Below is a small trained network, with its code and all its weights. Each question gives an input and a target symbol and asks what happens when units are switched off, that is, made to give their printed mean instead of their output.

import numpy as np


def w(rows, s, z=0):
    codes = np.array(rows[::2]) - 128.0
    scale = np.full(codes.shape[1], s)
    scale[-1] = z or s
    return codes * scale


def norm(h):
    return h / np.sqrt((h * h).mean(-1, keepdims=True) + 1e-5)


def f(y):
    return np.maximum(y, 0)


def softmax(a):
    e = np.exp(a - a.max(-1, keepdims=True))
    return e / e.sum(-1, keepdims=True)


def log_softmax(a):
    a = a - a.max(-1, keepdims=True)
    return a - np.log(np.exp(a).sum(-1, keepdims=True))


def net(x, mask):
    ids = ['αγεζηθλπ'.index(c) for c in x.split()]
    T = len(ids)
    res = E[ids] + P[:T]
    r = norm(res)
    for j in range(2):
        rows = slice(4 * j, 4 * j + 4)
        q, k, v = (r @ M[0][rows].T for M in (Q, K, V))
        z = softmax(np.where(np.tri(T) > 0, q @ k.T / 4**0.5, -1e9)) @ v
        o = O[0][rows]
        res = res + np.where(mask[j], z, o[:, -1]) @ o[:, :-1]
    y = f(norm(res) @ A[0][:, :-1].T + A[0][:, -1])
    res = res + np.where(mask[2:18], y, B[0][:, -1]) @ B[0][:, :-1]
    return log_softmax(norm(res)[-1] @ U[:, :-1].T + U[:, -1])


Q, K, V, O, A, B = {}, {}, {}, {}, {}, {}
E = w([
[63,53,129,87,141,64,129,124],'α',
[141,140,144,84,52,162,52,91],'γ',
[118,228,141,36,111,69,94,75],'ε',
[252,132,162,178,185,83,69,227],'ζ',
[98,252,126,168,68,115,122,142],'η',
[109,103,103,162,127,99,95,41],'θ',
[43,105,112,189,102,88,92,149],'λ',
[93,190,168,37,104,174,211,127],'π',
],0.011)
P = w([
[136,67,247,154,31,3,183,81],'0',
[148,123,135,118,83,49,127,120],'1',
[138,90,119,108,100,76,113,133],'2',
[117,94,148,124,119,118,106,128],'3',
[105,98,138,123,130,130,99,123],'4',
[104,107,114,126,131,131,78,108],'5',
[70,117,170,132,153,149,88,120],'6',
[61,134,176,142,161,164,89,111],'7',
[77,140,77,115,173,181,74,140],'8',
[119,150,83,120,176,124,45,140],'9',
[55,147,154,149,163,188,87,107],'10',
],0.0066)
Q[0] = w([
[131,239,66,111,81,118,88,119],'h0',
[76,187,203,160,160,111,79,85],'h0',
[107,110,213,73,111,128,128,116],'h0',
[124,54,56,68,169,110,90,135],'h0',
[82,127,171,160,225,89,99,52],'h1',
[134,149,5,92,187,124,112,132],'h1',
[147,71,95,170,80,145,179,164],'h1',
[72,92,90,161,146,134,80,113],'h1',
],0.018)
K[0] = w([
[194,133,205,174,200,154,105,158],'h0',
[106,163,48,111,201,176,109,155],'h0',
[170,117,74,133,164,91,163,166],'h0',
[44,157,173,118,163,78,153,118],'h0',
[174,139,100,120,193,159,78,181],'h1',
[118,134,250,141,157,126,97,131],'h1',
[196,102,144,156,68,91,170,130],'h1',
[171,123,144,142,207,138,136,154],'h1',
],0.02)
V[0] = w([
[139,148,101,170,67,144,51,98],'h0',
[248,98,135,150,114,112,159,115],'h0',
[147,225,124,100,56,107,140,102],'h0',
[135,121,132,164,79,143,89,255],'h0',
[163,92,111,192,216,166,134,24],'h1',
[90,160,109,67,225,57,183,55],'h1',
[38,68,66,131,38,195,182,142],'h1',
[109,113,175,34,155,179,8,115],'h1',
],0.01)
O[0] = w([
[89,94,48,129,63,109,84,167,237],'h0',
[202,216,65,57,137,119,113,122,71],'h0',
[133,113,108,159,61,219,117,234,160],'h0',
[70,254,138,157,143,68,87,99,80],'h0',
[181,113,2,148,135,112,125,165,138],'h1',
[96,99,66,142,84,45,183,76,125],'h1',
[31,135,96,204,114,208,124,34,3],'h1',
[200,86,198,177,23,142,150,145,220],'h1',
],0.0076,0.006)
A[0] = w([
[138,209,86,223,101,186,129,166,115],'n0',
[162,104,191,174,241,92,125,129,138],'n1',
[109,192,56,85,212,98,116,144,37],'n2',
[167,171,155,156,202,176,205,243,66],'n3',
[132,62,136,116,139,156,43,90,125],'n4',
[208,183,176,132,223,150,77,149,146],'n5',
[125,104,88,26,102,202,108,97,3],'n6',
[99,91,111,196,113,126,140,122,159],'n7',
[54,61,130,42,200,123,143,164,108],'n8',
[242,137,159,134,187,179,124,90,46],'n9',
[85,117,144,193,225,71,137,179,147],'n10',
[153,202,168,192,119,55,142,139,175],'n11',
[81,119,104,113,134,249,215,105,62],'n12',
[155,60,131,184,197,143,130,174,75],'n13',
[104,118,157,179,154,96,82,166,115],'n14',
[205,219,110,106,73,134,198,154,57],'n15',
],0.011,0.0039)
B[0] = w([
[165,125,128,222,134,62,161,101,186],'n0',
[174,64,112,177,71,145,190,83,219],'n1',
[199,131,200,54,108,134,70,125,169],'n2',
[67,118,133,88,175,174,207,34,204],'n3',
[159,162,88,172,107,136,102,114,247],'n4',
[71,86,161,179,55,75,81,190,237],'n5',
[119,106,200,167,97,162,110,87,168],'n6',
[58,126,133,72,98,147,160,150,254],'n7',
[129,202,121,152,160,134,171,160,196],'n8',
[184,123,86,87,147,71,196,148,158],'n9',
[168,114,139,112,141,120,63,64,200],'n10',
[125,169,95,82,66,178,167,176,219],'n11',
[135,83,47,99,162,218,95,167,152],'n12',
[152,204,110,102,190,95,109,91,245],'n13',
[131,26,117,158,212,118,102,167,222],'n14',
[109,177,117,140,251,161,117,115,181],'n15',
],0.018,0.0053)
U = w([
[96,132,190,135,127,128,219,10,7],'α',
[170,118,185,192,73,185,33,71,130],'γ',
[142,112,205,31,90,96,148,210,101],'ε',
[208,162,110,117,204,74,96,122,165],'ζ',
[94,182,127,238,160,96,161,212,130],'η',
[145,90,3,115,85,104,148,112,213],'θ',
[16,97,166,107,175,92,41,123,97],'λ',
[111,137,131,108,190,255,192,160,96],'π',
],0.0088,0.0016)

Each question gives the input, a string of symbols that net reads in full, and the target symbol t.
The units are the heads (4 rows each of Q, K, V and O) and the neurons (one row each of A and B). Each row of codes is followed by its name. A weight is (code - 128) times the scale printed after its matrix; where a second scale follows, it is the last column's (O, A, B and U).
mask holds one flag per unit, heads first, then neurons. A switched-off unit (its flag False) gives its mean, the last column of its rows in O or B, instead of its output. The means were averaged over made-up inputs and are rounded, as every weight is.
A unit's drop is (log p(t) with every unit on - log p(t) with that unit switched off) / (log p(t) with every unit on - log p(t) with every unit switched off).
The circuit of an input: a set's keep is (log p(t) with only the set's units on - log p(t) with every unit switched off) / (log p(t) with every unit on - log p(t) with every unit switched off). Starting from the 12 units with the biggest drops (on a tie, the unit counted first), units are removed one at a time, each time the one whose removal leaves the highest keep (on an exact tie, the one counted first), for as long as the keep stays at least 0.8.
units of the circuit, in order: the units of the circuit, biggest drop first
unit that matters most: the unit with the biggest drop
k most important neurons: the k neurons with the biggest drops, biggest first
heads that matter: for each layer, one digit per head in row order, 1 if its drop is at least 0.15 and else 0, layers parted by /
input π θ ζ, target α: units of the circuit, in order -> (h0, n3)
input η θ θ θ ε θ γ λ γ, target λ: unit that matters most -> h0
input γ η η θ θ λ θ, target λ: heads that matter -> 10
input γ λ η η θ ζ, target λ: heads that matter -> 11
input θ ζ η η, target ε: units of the circuit, in order -> (h0, n2, n11)
input π η θ ζ γ γ α θ π θ θ, target α: units of the circuit, in order -> (n3, h1, n1)
input α θ η γ π, target π: 2 most important neurons -> (n12, n8)
input θ η θ, target η: units of the circuit, in order -> (n0, h0)
input λ η α π, target π: units of the circuit, in order -> (n12, h1)
input θ α θ λ θ, target λ: heads that matter -> 11
input ε π ζ, target π: units of the circuit, in order -> (h0, n3)
input θ ζ γ γ θ θ θ γ λ, target ζ: units of the circuit, in order -> (h1, n10)
input θ γ θ, target γ: units of the circuit, in order -> (h0, n6, h1)
input λ ζ ε θ λ λ, target ζ: units of the circuit, in order -> (h1, n7)
input α γ ζ, target θ: heads that matter -> 10
input ζ θ θ θ θ θ γ θ θ θ, target ζ: units of the circuit, in order -> (h1)
input η γ ζ, target λ: heads that matter -> 11
input λ θ λ λ γ π θ ζ, target α: heads that matter -> 10
input θ θ θ θ θ ζ η π π π γ, target α: heads that matter -> 11
input λ α γ θ π ζ θ θ α θ, target ζ: heads that matter -> 11
input ε θ ε θ θ θ θ θ γ θ, target γ: units of the circuit, in order -> (h1)
input γ θ λ θ θ θ ζ γ θ γ, target η: units of the circuit, in order -> (h0, n5, n10)
input θ θ ζ θ θ θ θ π, target ζ: heads that matter -> 11
input π γ ζ α ζ γ θ θ ζ γ, target ζ: 3 most important neurons -> (n15, n2, n7)
input ζ θ ζ η α θ θ ζ γ θ π, target η: units of the circuit, in order -> (h0, h1, n0, n5)
input λ θ θ π ε ζ γ γ, target ε: 3 most important neurons -> (n11, n4, n13)
input λ γ θ ε θ θ π α θ, target π: heads that matter -> 11
